Below are the code and all the weights of a small trained network. Each question names an input and a class and asks about switching units off, where a switched-off unit gives its printed mean instead of its output.

import numpy as np


def w(rows, s, z=0):
    codes = np.array(rows[::2]) - 128.0
    scale = np.full(codes.shape[1], s)
    scale[-1] = z or s
    return codes * scale


def norm(h):
    return h / np.sqrt((h * h).mean(-1, keepdims=True) + 1e-5)


def f(y):
    return np.maximum(y, 0)


def log_softmax(a):
    a = a - a.max(-1, keepdims=True)
    return a - np.log(np.exp(a).sum(-1, keepdims=True))


def net(x, mask):
    res = np.array(x, float).reshape(1, 4) / 4 @ E
    u = 0
    for l in range(2):
        y = f(norm(res) @ A[l][:, :-1].T + A[l][:, -1])
        res = res + np.where(mask[u : u + 6], y, B[l][:, -1]) @ B[l][:, :-1]
        u += 6
    return log_softmax(norm(res)[-1] @ U[:, :-1].T + U[:, -1])


A, B = {}, {}
E = w([
[102,67,248,153,20,167,122],'x0',
[180,145,193,157,206,169,200],'x1',
[178,203,2,194,92,176,101],'x2',
[135,243,77,32,54,163,129],'x3',
],0.009)
A[0] = w([
[116,91,161,104,17,116,97,16],'L0N0',
[131,127,100,213,46,120,142,2],'L0N1',
[135,186,77,128,116,122,121,69],'L0N2',
[133,124,131,103,9,121,115,32],'L0N3',
[120,72,101,78,82,92,109,88],'L0N4',
[137,211,177,55,96,133,168,11],'L0N5',
],0.015,0.0056)
B[0] = w([
[48,65,99,91,77,155,173,253],'L0N0',
[157,77,134,106,130,169,44,198],'L0N1',
[117,146,71,148,153,123,161,232],'L0N2',
[106,251,198,213,133,127,141,240],'L0N3',
[96,120,142,78,132,90,62,207],'L0N4',
[179,102,164,39,164,167,154,225],'L0N5',
],0.019,0.0063)
A[1] = w([
[113,43,176,167,151,107,158,121],'L1N0',
[153,73,198,187,150,80,143,77],'L1N1',
[93,84,155,130,3,97,174,3],'L1N2',
[165,185,155,92,82,142,116,88],'L1N3',
[159,117,47,154,103,96,182,18],'L1N4',
[155,87,139,225,74,117,79,113],'L1N5',
],0.021,0.0042)
B[1] = w([
[74,184,151,217,168,101,175,252],'L1N0',
[150,107,135,207,204,43,127,220],'L1N1',
[22,184,252,76,102,209,69,225],'L1N2',
[134,76,83,173,88,57,199,177],'L1N3',
[182,200,184,100,133,161,9,181],'L1N4',
[177,15,105,101,103,179,129,197],'L1N5',
],0.018,0.011)
U = w([
[110,124,178,238,223,94,140,141],'0',
[121,204,81,164,50,126,224,116],'1',
[202,215,69,127,159,159,49,162],'2',
[217,99,144,17,162,141,237,131],'3',
[53,109,91,55,131,49,76,88],'4',
[6,106,224,111,54,171,125,180],'5',
[177,88,151,155,82,104,158,2],'6',
[184,20,112,152,84,223,79,137],'7',
],0.016,0.0069)

Each question gives the input, the list of numbers given to net, and the class t.
The units are the neurons (one row each of A and B). Each row of codes is followed by its name. A weight is (code - 128) times the scale printed after its matrix; where a second scale follows, it is the last column's (A, B and U).
mask holds one flag per neuron, layer by layer. A switched-off neuron (its flag False) gives its mean, the last column of its row in B, instead of its output. The means were averaged over made-up inputs and are rounded, as every weight is.
A unit's drop is (log p(t) with every unit on - log p(t) with that unit switched off) / (log p(t) with every unit on - log p(t) with every unit switched off).
most important unit: the unit with the biggest drop
top k neurons: the k neurons with the biggest drops, biggest first
k most important neurons of layer l: the k neurons of layer l with the biggest drops, biggest first
drop of u: that unit's drop, to one decimal
input [-3,-4,1,0], class 2: top 2 neurons => L0N2, L1N4
input [-1,-5,4,2], class 2: top 2 neurons => L0N2, L1N0
input [4,3,4,-5], class 7: 2 most important neurons of layer 0 => L0N1, L0N5
input [-2,2,5,-5], class 7: most important unit => L1N5
input [7,8,3,7], class 3: top 2 neurons => L0N5, L1N0
input [2,2,5,8], class 1: top 2 neurons => L1N3, L0N3
input [4,-3,6,-4], class 7: top 2 neurons => L0N1, L1N5
input [3,1,-5,-4], class 0: top 2 neurons => L1N1, L1N0
input [2,8,6,6], class 3: 2 most important neurons of layer 0 => L0N5, L0N3
input [2,-2,2,6], class 1: top 2 neurons => L0N3, L1N2
input [-1,-1,-2,2], class 3: top 2 neurons => L0N5, L1N2
input [2,-2,7,5], class 1: top 2 neurons => L0N3, L1N3
input [-1,-6,-3,8], class 1: 3 most important neurons of layer 0 => L0N3, L0N5, L0N2
input [-4,7,2,5], class 3: top 2 neurons => L0N5, L1N0
input [3,7,-2,1], class 0: most important unit => L0N0
input [-6,-1,-1,-3], class 2: drop of L0N3 => 0.5
input [-2,0,2,8], class 3: drop of L0N5 => 0.8
input [5,6,6,-4], class 7: drop of L1N5 => 0.9
input [8,-1,8,-5], class 7: drop of L0N1 => 1.0
